Below is a small trained network, with its code and all its weights. Each question gives an input and a target symbol and asks what happens when units are switched off, that is, made to give their printed mean instead of their output.

import numpy as np


def w(rows, s, z=0):
    codes = np.array(rows[::2]) - 128.0
    scale = np.full(codes.shape[1], s)
    scale[-1] = z or s
    return codes * scale


def norm(h):
    return h / np.sqrt((h * h).mean(-1, keepdims=True) + 1e-5)


def f(y):
    return np.maximum(y, 0)


def softmax(a):
    e = np.exp(a - a.max(-1, keepdims=True))
    return e / e.sum(-1, keepdims=True)


def log_softmax(a):
    a = a - a.max(-1, keepdims=True)
    return a - np.log(np.exp(a).sum(-1, keepdims=True))


def net(x, mask):
    ids = ['αγδηλμξπσψ'.index(c) for c in x.split()]
    T = len(ids)
    res = E[ids] + P[:T]
    r = norm(res)
    for j in range(3):
        rows = slice(2 * j, 2 * j + 2)
        q, k, v = (r @ M[0][rows].T for M in (Q, K, V))
        z = softmax(np.where(np.tri(T) > 0, q @ k.T / 2**0.5, -1e9)) @ v
        o = O[0][rows]
        res = res + np.where(mask[j], z, o[:, -1]) @ o[:, :-1]
    y = f(norm(res) @ A[0][:, :-1].T + A[0][:, -1])
    res = res + np.where(mask[3:15], y, B[0][:, -1]) @ B[0][:, :-1]
    return log_softmax(norm(res)[-1] @ U[:, :-1].T + U[:, -1])


Q, K, V, O, A, B = {}, {}, {}, {}, {}, {}
E = w([
[135,212,114,103,136],'α',
[88,108,89,168,113],'γ',
[153,148,129,134,80],'δ',
[126,161,150,129,64],'η',
[140,98,126,106,143],'λ',
[51,71,103,161,164],'μ',
[132,107,122,184,131],'ξ',
[157,122,108,147,149],'π',
[106,61,105,156,118],'σ',
[111,107,251,205,157],'ψ',
],0.021)
P = w([
[125,170,164,97,74],'0',
[4,103,146,141,104],'1',
[163,114,101,113,188],'2',
[161,173,133,153,86],'3',
[15,91,222,118,75],'4',
[147,45,152,129,165],'5',
[147,190,94,181,92],'6',
],0.019)
Q[0] = w([
[178,128,48,103,78],'H1',
[97,80,129,135,61],'H1',
[98,93,203,38,196],'H2',
[226,124,100,129,180],'H2',
[134,65,246,132,129],'H3',
[98,154,184,111,135],'H3',
],0.012)
K[0] = w([
[117,146,180,161,136],'H1',
[150,94,103,151,163],'H1',
[159,86,87,133,74],'H2',
[90,165,99,88,108],'H2',
[126,138,76,149,249],'H3',
[113,40,151,162,129],'H3',
],0.014)
V[0] = w([
[158,199,129,238,79],'H1',
[127,72,210,119,128],'H1',
[123,245,180,190,203],'H2',
[120,52,230,192,146],'H2',
[90,172,8,107,138],'H3',
[168,108,134,154,1],'H3',
],0.0096)
O[0] = w([
[117,47,87,180,144,180],'H1',
[76,177,147,156,201,155],'H1',
[104,250,179,254,176,90],'H2',
[113,124,253,97,92,220],'H2',
[88,134,21,195,120,98],'H3',
[186,77,159,123,87,253],'H3',
],0.0087,0.0044)
A[0] = w([
[135,124,165,164,131,254],'N1',
[126,87,132,163,174,245],'N2',
[88,108,98,142,151,96],'N3',
[94,97,117,110,145,84],'N4',
[101,103,139,151,118,121],'N5',
[74,86,118,126,103,122],'N6',
[170,84,113,149,149,146],'N7',
[122,168,150,104,80,130],'N8',
[115,105,6,124,191,98],'N9',
[154,92,121,52,131,202],'N10',
[129,163,106,160,135,178],'N11',
[88,149,169,164,136,97],'N12',
],0.02,0.0048)
B[0] = w([
[72,202,91,92,137,249],'N1',
[48,241,167,76,135,240],'N2',
[240,150,117,111,33,177],'N3',
[92,230,204,131,102,183],'N4',
[172,87,122,152,176,213],'N5',
[169,106,47,102,126,254],'N6',
[84,59,174,90,253,212],'N7',
[67,63,65,140,192,193],'N8',
[196,72,91,230,145,190],'N9',
[143,236,144,179,170,221],'N10',
[158,178,91,69,132,156],'N11',
[220,149,120,205,210,204],'N12',
],0.0077,0.0088)
U = w([
[188,107,111,211,89,131],'α',
[159,37,81,170,137,193],'γ',
[157,8,144,78,147,190],'δ',
[76,66,212,183,149,81],'η',
[114,205,157,210,108,85],'λ',
[145,223,36,164,123,61],'μ',
[162,158,130,48,142,44],'ξ',
[71,142,32,102,167,1],'π',
[130,129,102,50,148,208],'σ',
[52,119,141,71,68,251],'ψ',
],0.014,0.0049)

Each question gives the input, a string of symbols that net reads in full, and the target symbol t.
The units are the heads (2 rows each of Q, K, V and O) and the neurons (one row each of A and B). Each row of codes is followed by its name. A weight is (code - 128) times the scale printed after its matrix; where a second scale follows, it is the last column's (O, A, B and U).
mask holds one flag per unit, heads first, then neurons. A switched-off unit (its flag False) gives its mean, the last column of its rows in O or B, instead of its output. The means were averaged over made-up inputs and are rounded, as every weight is.
A unit's drop is (log p(t) with every unit on - log p(t) with that unit switched off) / (log p(t) with every unit on - log p(t) with every unit switched off).
The circuit of an input: a set's keep is (log p(t) with only the set's units on - log p(t) with every unit switched off) / (log p(t) with every unit on - log p(t) with every unit switched off). Starting from the 12 units with the biggest drops (on a tie, the unit counted first), units are removed one at a time, each time the one whose removal leaves the highest keep (on an exact tie, the one counted first), for as long as the keep stays at least 0.8.
units of the circuit, in order: the units of the circuit, biggest drop first
unit that matters most: the unit with the biggest drop
k most important neurons: the k neurons with the biggest drops, biggest first
which heads matter: for each layer, one digit per head in row order, 1 if its drop is at least 0.15 and else 0, layers parted by /
input σ δ μ δ δ, target π: units of the circuit, in order -> H3, N6
input ψ π π μ α η, target π: units of the circuit, in order -> H3
input μ δ γ σ γ δ η, target ψ: which heads matter -> 010
input σ σ μ λ γ π λ, target ξ: units of the circuit, in order -> H3, N9
input η λ σ η μ, target ψ: which heads matter -> 010
input ψ ξ μ δ σ σ, target μ: which heads matter -> 101
input ξ η π γ γ, target μ: which heads matter -> 011
input λ α μ η α, target π: which heads matter -> 001
input ψ σ λ δ γ ψ, target λ: units of the circuit, in order -> H3, H1, N7
input γ σ σ γ ξ, target ψ: 4 most important neurons -> N9, N7, N4, N6
input η δ μ δ, target α: 4 most important neurons -> N2, N6, N4, N8
input ψ λ γ η α η, target γ: which heads matter -> 101
input ξ π η γ ξ, target λ: which heads matter -> 011
input η ξ γ λ γ π π, target σ: unit that matters most -> N7
input γ γ π, target γ: which heads matter -> 011
input γ λ σ δ σ γ δ, target α: which heads matter -> 011
input η δ δ ξ, target η: 2 most important neurons -> N7, N6
input γ α γ π α, target μ: which heads matter -> 011
input α γ η π ψ ξ σ, target λ: which heads matter -> 010
input μ γ ψ η μ σ λ, target λ: unit that matters most -> N6
input σ π σ δ σ, target ψ: 2 most important neurons -> N4, N7
input σ δ σ σ μ σ, target σ: 2 most important neurons -> N10, N2
